Here is a tiny trained network, its code and every weight. The questions are about switching its units off for an input and a target symbol, where a switched-off unit gives its printed mean instead of its output.

import numpy as np


def w(rows, s, z=0):
    codes = np.array(rows[::2]) - 128.0
    scale = np.full(codes.shape[1], s)
    scale[-1] = z or s
    return codes * scale


def f(y):
    return y / 2 * (1 + np.tanh(0.7978845608 * (y + 0.044715 * y**3)))


def softmax(a):
    e = np.exp(a - a.max(-1, keepdims=True))
    return e / e.sum(-1, keepdims=True)


def log_softmax(a):
    a = a - a.max(-1, keepdims=True)
    return a - np.log(np.exp(a).sum(-1, keepdims=True))


def net(x, mask):
    ids = ['ΠΦΩαβγεζηλμστψ'.index(c) for c in x.split()]
    T = len(ids)
    res = E[ids] + P[:T]
    u = 0
    for l in range(2):
        r = res
        for j in range(2):
            rows = slice(2 * j, 2 * j + 2)
            q, k, v = (r @ M[l][rows].T for M in (Q, K, V))
            z = softmax(np.where(np.tri(T) > 0, q @ k.T / 2**0.5, -1e9)) @ v
            o = O[l][rows]
            res = res + np.where(mask[u + j], z, o[:, -1]) @ o[:, :-1]
        u += 2
        y = f(res @ A[l][:, :-1].T + A[l][:, -1])
        res = res + np.where(mask[u : u + 4], y, B[l][:, -1]) @ B[l][:, :-1]
        u += 4
    return log_softmax(res[-1] @ U[:, :-1].T + U[:, -1])


Q, K, V, O, A, B = {}, {}, {}, {}, {}, {}
E = w([
[98,132,131,108,193,170,129,186,193,194],'Π',
[62,118,178,114,134,217,197,155,69,121],'Φ',
[99,103,100,89,183,183,161,191,54,213],'Ω',
[219,122,146,163,127,201,145,135,100,167],'α',
[119,178,168,215,100,227,122,157,131,90],'β',
[139,136,167,163,254,113,107,114,124,106],'γ',
[117,169,132,128,197,130,195,156,181,115],'ε',
[139,122,73,91,167,95,173,192,20,130],'ζ',
[102,163,64,215,105,210,156,46,155,83],'η',
[188,78,129,20,99,127,99,157,158,54],'λ',
[182,85,94,150,119,177,177,45,98,136],'μ',
[152,130,157,99,101,101,164,169,202,23],'σ',
[56,77,184,150,156,119,133,75,77,84],'τ',
[133,144,83,173,139,69,103,187,53,75],'ψ',
],0.011)
P = w([
[133,162,151,98,164,155,103,112,137,115],'0',
[160,162,136,88,255,173,122,114,120,99],'1',
[156,147,138,112,230,187,153,122,120,73],'2',
[149,122,125,137,191,164,156,141,117,87],'3',
[123,104,109,147,136,128,147,151,138,108],'4',
[124,92,112,170,114,122,182,166,131,103],'5',
[143,82,104,180,143,125,181,169,137,94],'6',
[144,82,115,203,159,137,202,176,124,100],'7',
[156,89,108,228,173,147,212,189,134,97],'8',
],0.0074)
Q[0] = w([
[71,132,128,169,91,109,98,86,170,148],'0.h1',
[121,6,162,176,246,249,233,176,136,2],'0.h1',
[98,237,118,154,144,136,111,111,44,156],'0.h2',
[66,223,111,101,6,19,60,115,159,196],'0.h2',
],0.0068)
K[0] = w([
[154,114,115,77,126,154,139,152,116,141],'0.h1',
[84,55,107,225,146,24,167,159,111,71],'0.h1',
[160,117,142,70,86,123,122,111,161,154],'0.h2',
[165,107,154,98,195,160,96,2,98,128],'0.h2',
],0.0094)
V[0] = w([
[192,150,161,155,156,50,55,136,136,91],'0.h1',
[45,68,253,133,158,131,84,13,114,195],'0.h1',
[138,104,135,182,72,219,35,152,60,163],'0.h2',
[80,152,203,165,139,201,204,154,255,214],'0.h2',
],0.0073)
O[0] = w([
[157,168,124,205,128,40,126,143,127,132,198],'0.h1',
[125,12,140,178,153,143,118,159,164,121,250],'0.h1',
[151,140,146,164,93,185,2,167,63,135,5],'0.h2',
[125,148,238,114,108,120,147,106,150,232,251],'0.h2',
],0.0096,0.0017)
A[0] = w([
[218,121,177,107,144,94,91,147,156,107,201],'0.n1',
[200,78,63,176,80,167,157,138,85,162,136],'0.n2',
[99,134,173,175,81,194,163,103,254,115,153],'0.n3',
[231,70,212,44,136,54,40,159,187,147,252],'0.n4',
],0.005,0.0022)
B[0] = w([
[167,147,143,143,119,119,173,213,133,112,199],'0.n1',
[176,46,82,148,148,122,130,68,84,145,156],'0.n2',
[157,100,170,170,157,162,107,92,220,131,250],'0.n3',
[137,133,94,158,108,167,170,254,182,142,215],'0.n4',
],0.0066,0.0026)
Q[1] = w([
[104,158,157,174,222,172,141,117,77,114],'1.h1',
[21,81,159,92,33,46,42,91,108,136],'1.h1',
[126,124,186,115,131,77,90,169,116,148],'1.h2',
[68,84,133,63,16,64,2,91,131,143],'1.h2',
],0.007)
K[1] = w([
[185,85,118,108,12,85,127,141,165,83],'1.h1',
[145,204,67,129,255,216,111,144,183,122],'1.h1',
[169,137,120,89,167,55,102,150,111,139],'1.h2',
[158,158,177,70,246,164,66,184,164,84],'1.h2',
],0.0062)
V[1] = w([
[255,133,97,109,112,117,128,149,172,145],'1.h1',
[180,138,105,185,208,119,128,58,76,182],'1.h1',
[85,153,159,98,181,63,106,210,97,132],'1.h2',
[119,178,158,182,124,116,87,90,183,71],'1.h2',
],0.0091)
O[1] = w([
[242,117,94,106,102,142,118,171,179,162,144],'1.h1',
[177,141,130,159,225,106,106,75,85,173,161],'1.h1',
[98,152,102,211,130,150,199,169,123,148,5],'1.h2',
[104,114,176,154,73,2,80,152,130,99,169],'1.h2',
],0.0092,0.003)
A[1] = w([
[126,63,74,88,132,113,162,177,34,236,158],'1.n1',
[166,109,133,153,170,123,95,166,156,110,78],'1.n2',
[110,167,89,165,100,92,122,143,67,77,4],'1.n3',
[135,85,57,81,108,128,86,98,113,2,43],'1.n4',
],0.0067,0.0013)
B[1] = w([
[120,210,190,161,236,127,60,158,253,20,182],'1.n1',
[133,19,112,136,94,124,131,153,80,167,253],'1.n2',
[71,47,152,95,62,129,160,134,79,204,136],'1.n3',
[37,91,84,140,106,18,107,163,89,231,220],'1.n4',
],0.0053,0.0031)
U = w([
[92,161,147,119,123,117,153,129,160,254,122],'Π',
[85,142,169,86,110,177,166,119,76,121,79],'Φ',
[104,185,99,137,172,175,108,124,144,90,62],'Ω',
[201,115,128,87,136,153,99,108,108,161,94],'α',
[152,168,192,165,78,164,79,148,102,115,128],'β',
[131,58,129,197,170,98,138,135,162,99,176],'γ',
[134,177,165,96,123,79,202,89,165,120,124],'ε',
[94,199,63,136,131,109,139,110,69,88,254],'ζ',
[94,148,151,94,107,86,26,104,156,129,183],'η',
[126,86,66,95,76,146,137,174,158,148,142],'λ',
[148,118,133,55,144,110,71,69,122,136,150],'μ',
[154,138,102,109,84,125,138,154,191,51,105],'σ',
[56,55,140,141,138,139,146,121,119,92,27],'τ',
[117,158,107,195,128,93,126,162,80,208,116],'ψ',
],0.0067,0.0022)

Each question gives the input, a string of symbols that net reads in full, and the target symbol t.
The units are the heads (2 rows each of Q, K, V and O) and the neurons (one row each of A and B). Each row of codes is followed by its name. A weight is (code - 128) times the scale printed after its matrix; where a second scale follows, it is the last column's (O, A, B and U).
mask holds one flag per unit, layer by layer, with each layer's heads first. A switched-off unit (its flag False) gives its mean, the last column of its rows in O or B, instead of its output. The means were averaged over made-up inputs and are rounded, as every weight is.
A unit's drop is (log p(t) with every unit on - log p(t) with that unit switched off) / (log p(t) with every unit on - log p(t) with every unit switched off).
The circuit of an input: a set's keep is (log p(t) with only the set's units on - log p(t) with every unit switched off) / (log p(t) with every unit on - log p(t) with every unit switched off). Starting from all 12 units, units are removed one at a time, each time the one whose removal leaves the highest keep (on an exact tie, the one counted first), for as long as the keep stays at least 0.8.
circuit, biggest first: the units of the circuit, biggest drop first
most important unit: the unit with the biggest drop
k most important neurons: the k neurons with the biggest drops, biggest first
top k neurons in layer l: the k neurons of layer l with the biggest drops, biggest first
heads that matter: for each layer, one digit per head in row order, 1 if its drop is at least 0.15 and else 0, layers parted by /
drop when u is switched off: that unit's drop, to one decimal
input η β Ω ζ Π γ ζ ζ, target ζ: most important unit => 0.h1
input γ ζ ψ γ, target ζ: circuit, biggest first => 0.h2, 0.h1
input τ η η γ γ ε β σ σ, target ε: circuit, biggest first => 0.h1, 0.h2
input λ γ λ γ λ ε ε, target ε: circuit, biggest first => 0.h2, 0.h1
input μ λ ε η η γ α, target α: circuit, biggest first => 1.h1, 1.h2, 0.n2
input γ γ μ, target α: circuit, biggest first => 1.h1, 1.h2
input γ Φ ζ Φ γ ψ ε, target ζ: heads that matter => 11 / 00
input λ γ ε, target σ: heads that matter => 00 / 10
input η Φ η, target η: heads that matter => 00 / 01
input τ ζ τ τ, target τ: heads that matter => 11 / 10
input μ Π ζ γ Ω, target Ω: 2 most important neurons => 1.n1, 0.n3
input α γ λ, target λ: heads that matter => 00 / 10
input λ η ζ, target λ: heads that matter => 01 / 10
input Π α Π ε, target Π: circuit, biggest first => 0.h2
input α ζ ψ, target ζ: circuit, biggest first => 0.h1, 0.h2
input ζ γ μ μ, target μ: top 3 neurons in layer 0 => 0.n2, 0.n4, 0.n1
input γ σ ε, target ε: drop when 0.h2 is switched off => 0.8
input ε ε ε μ γ μ η α, target α: drop when 0.h2 is switched off => 0.0
input τ γ τ λ σ ε σ, target ε: drop when 0.h2 is switched off => 0.6
input τ λ λ, target γ: circuit, biggest first => 0.h1
input Φ Φ ψ ψ γ, target ζ: drop when 0.h2 is switched off => 0.3
